Known rows:
94; -66; -398; -256; -208; 40; 361; -146; -92; 250; -229; -166; 158; -335; -290; 135; -145; -125; -74; -128: plides
-31; 555; -271; 399; -528; -243; -336; 156; -228; 116; -38; 343; 230; -284; 124; -386; 108; 118; -35; -82: tubin
125; -25; -292; -299; -372; 290; -10; 134; -599; -44; -302; -170; 113; -50; 116; -319; -163; -253; 179; -46: mopler
81; -217; -382; -303; -236; 183; 83; -130; -12; 264; -32; -95; 244; -266; -87; 125; 38; -327; -356; 52: nafluvus
56; 31; -150; -54; -150; 260; 68; -215; -464; -202; -166; -515; 159; -134; -2; -164; -187; -55; 240; -76: dulek
-73; -416; -287; -180; 59; -98; 481; -131; 51; 584; -381; 19; -346; -260; -195; 244; -157; 73; -288; -13: fatrol
-381; -303; 227; -353; 30; 443; 334; 637; -68; 411; -376; 308; -317; -483; -77; 86; 161; -41; 30; -159: flebratri
38; -241; -109; -276; -364; 487; 576; -72; 35; 367; -352; -184; 106; -137; -89; 36; -141; -294; 45; -126: vosem
266; 491; 104; 159; -499; 125; -98; -204; -70; 96; -79; 254; -95; 205; 109; -315; 122; 67; 87; 161: migum
223; 584; 182; 206; -397; 181; -50; -230; 18; 57; -81; 117; -56; 185; 148; -448; 37; -20; -27; 127: zudre
-428; 86; 125; -222; 363; 174; 143; 338; 145; 210; -208; -54; -260; -677; -339; -244; -209; 44; -244; -138: bistubrek
155; 367; -107; 263; -397; -2; -250; -279; -47; 61; -187; 233; 120; 23; -51; -415; -49; 258; 115; 46: trire
130; 232; 92; 178; -500; 211; -172; -139; -32; 234; -214; 332; 123; 107; 221; -621; -58; -45; 207; 83: gritre
-21; -66; 190; -537; 82; 120; -103; 67; -88; 307; -43; 195; 121; -298; 131; 28; -55; -88; -278; 88: stotren
-83; -368; 32; -415; 273; 37; 216; 60; -43; 247; -394; 199; -161; -286; -163; 184; -87; 275; -128; 10: klatras
108; -66; -141; -350; -414; 469; 44; -7; -425; -57; -303; -286; 84; -124; 43; -382; -117; -227; 309; -31: dredis
-150; -499; -430; -266; 108; 186; 192; -72; 209; 431; -255; 120; -190; -222; -65; 128; -182; -186; -654; 120: napi
86; -203; -285; -335; -215; 303; 112; -177; -12; 313; 17; -258; 175; -114; -130; 158; -64; -299; -289; 19: labur
-50; -468; -311; -171; 90; 18; 436; -149; 139; 453; -397; -93; -274; -263; -220; 123; -343; 168; -402; -110: somom
95; 416; 40; 309; -337; 362; -384; -86; -110; 46; -241; 487; 114; 315; 76; -253; -190; -53; 299; 3: zigro
-112; -433; 151; -439; 140; 219; 369; 305; -18; 265; -479; 290; -171; -232; 109; 68; -337; 11; -141; -43: klirar
96; 147; 231; -444; -15; 172; 412; 155; 1; 155; -218; 254; -131; -305; -41; -87; -67; 141; -261; 95: tradir
194; 292; 12; 233; -378; 90; -536; -257; 58; 95; -119; -75; 101; 231; -20; -407; -53; 587; -96; -164: ledovi
180; 271; 2; 252; -383; -4; -388; -310; -155; 129; -101; 240; 88; 93; -31; -186; 139; 236; 289; 49: novufos

Facts:
bistubrek α [zudre,risku,ropur,peflun,ruvon,bifli,skople]
brumil α [peflun,sadrom,ledovi]
detran α [puflo,klikur,zigro]
duvi α [klirar,klikur,plamal,pizota,buvik,vosem]
flalem α [buvik,dredis,tradir,gritre,bifli]
flebratri α [fatrol,klikur,brakos,migum,vosem,ziru,bifli]
fosol α [risku,vatrum]
gelin α [giplo,vadram,pizota]
grizor α [trastavar,beplan,setu,nozor,riklil,lepu,ledovi]
kedul α [dulek,pizota,zigro,drelek,ruvon]
nolen α [risku,madar,tritror,stotren,nitol,floplis]
plogi α [klikur,novufos,klatras,kena,dutral]
plugril α [loklo,fatrol,plamal,giplo,madar,tritror,sedradu,dutral,sadrom]
plupor α [beplan,trire,gridra,napi,platri,skople]
rigi α [plamal,gridra,lestuzu,somom,ledovi,stokun]
triskik α [zudre,dulek,plamal,roflos,klilor,vosem]
tubin α [beplan,mopler,sedradu,floplis,nafluvus,plides]
zaflam α [madar,vatrum,riklil,ziru]
Θ b <- beplan,dutral,floplis,gelin,grizor,kena,klilor,labur,lepu,madar,nafluvus,napi,peflun,pizota,plamal,plupor,puflo,sadrom,sedradu,setu,stotren,vatrum
Θ d <- bifli,drelek,giplo,gridra,migum,nolen,risku,tradir,trastavar,zudre
Θ a <- bistubrek,brumil,buvik,detran,dulek,duvi,fatrol,flalem,fosol,kedul,klatras,klikur,kudrar,ledovi,lestuzu,loklo,novufos,nozor,platri,plides,roflos,ropur,skople,somom,stokun,trire,tubin,vuklok,zaflam,ziru
Θ c <- brakos,dredis,flebratri,gritre,klirar,mopler,nitol,plogi,plugril,rigi,riklil,ruvon,triskik,tritror,vadram,vosem,zigro
{beplan,detran,floplis,gridra,kena,klilor,labur,nafluvus,nitol,nolen,plamal,plides,riklil,skople,triskik,tritror,vadram,vosem} Σ f
{bifli,brumil,buvik,flalem,gelin,giplo,gritre,grizor,kedul,klikur,kudrar,ledovi,lepu,loklo,madar,migum,novufos,pizota,plupor,rigi,risku,roflos,ropur,sedradu,setu,stokun,trastavar,trire,tubin,vuklok,zaflam,zigro,ziru,zudre} Σ e
{bistubrek,brakos,flebratri,fosol,klatras,klirar,nozor} Σ g
{dredis,drelek,dulek,mopler,puflo} Σ h
{dutral,fatrol,lestuzu,napi,platri,plugril,ruvon,somom} Σ i
{duvi,peflun,plogi,sadrom,stotren,tradir,vatrum} Σ j

Rows:
-84; 480; 122; 414; -379; 111; -467; 74; 2; 144; -10; -128; 30; 91; -66; -440; 159; 449; -57; -316  brumil
-243; -370; -130; -81; -65; -51; 390; 601; -88; 684; -331; 23; -317; -226; 258; 362; -192; -227; -406; -338  plugril
-372; 108; 187; -299; 340; -98; -14; 388; -94; 377; -200; -8; -341; -480; -335; 50; -175; -115; -160; -176  fosol
-6; 395; -152; -274; -286; -40; 292; 378; -221; 439; 41; -367; -141; -320; -212; 236; -38; -559; -279; -229  nolen
112; 339; 93; 87; -449; -123; -567; -155; -241; 355; 106; 70; 111; 240; 324; -262; 204; -132; 72; 108  madar
-157; -327; -277; -151; 217; 329; 385; 54; 315; 487; -459; 111; -190; -129; -175; 114; -632; -359; -379; -28  ruvon
-35; 601; 94; 288; -437; -189; -622; 108; -279; 357; -5; 77; 8; 12; -158; -299; 234; 95; 295; -163  zaflam
54; -304; -123; -211; -295; 278; 358; -187; 25; 359; -37; -429; 213; -195; 102; 205; 54; -182; -342; -101  plamal
-156; -36; -38; -54; -307; 521; 522; 214; 111; 354; -183; -267; 109; -284; -10; 69; -161; -317; -165; -349  triskik
-146; 39; -348; 38; -186; 414; 131; 139; -130; 175; -138; -26; 36; -325; -674; 591; 49; -103; 111; -276  detran
-106; -83; 249; -467; 170; 345; -159; 70; 200; 223; -82; 82; 109; -130; -33; -152; -104; 139; -389; -10  peflun
92; -116; -324; -410; -206; 293; 87; 122; -85; 426; -264; -79; 62; 110; -236; 109; -337; -271; -87; -232  riklil
161; 191; -32; 188; -479; -23; -483; -175; -201; 152; 52; 280; 229; 43; 378; -283; 149; 15; -117; 150  sedradu
47; -156; -199; -210; -240; 517; -336; -139; -523; -155; 16; -270; 94; -19; -94; 43; 137; -156; 139; 98  puflo
-81; 344; 147; 348; -553; 289; -376; 285; -5; 172; -113; 140; 56; 182; 285; -523; 62; 256; -125; -309  rigi
-172; 429; -190; 326; -524; 215; -578; 164; -32; 44; 49; 281; 177; -213; 137; -587; 282; 12; -343; 25  plupor

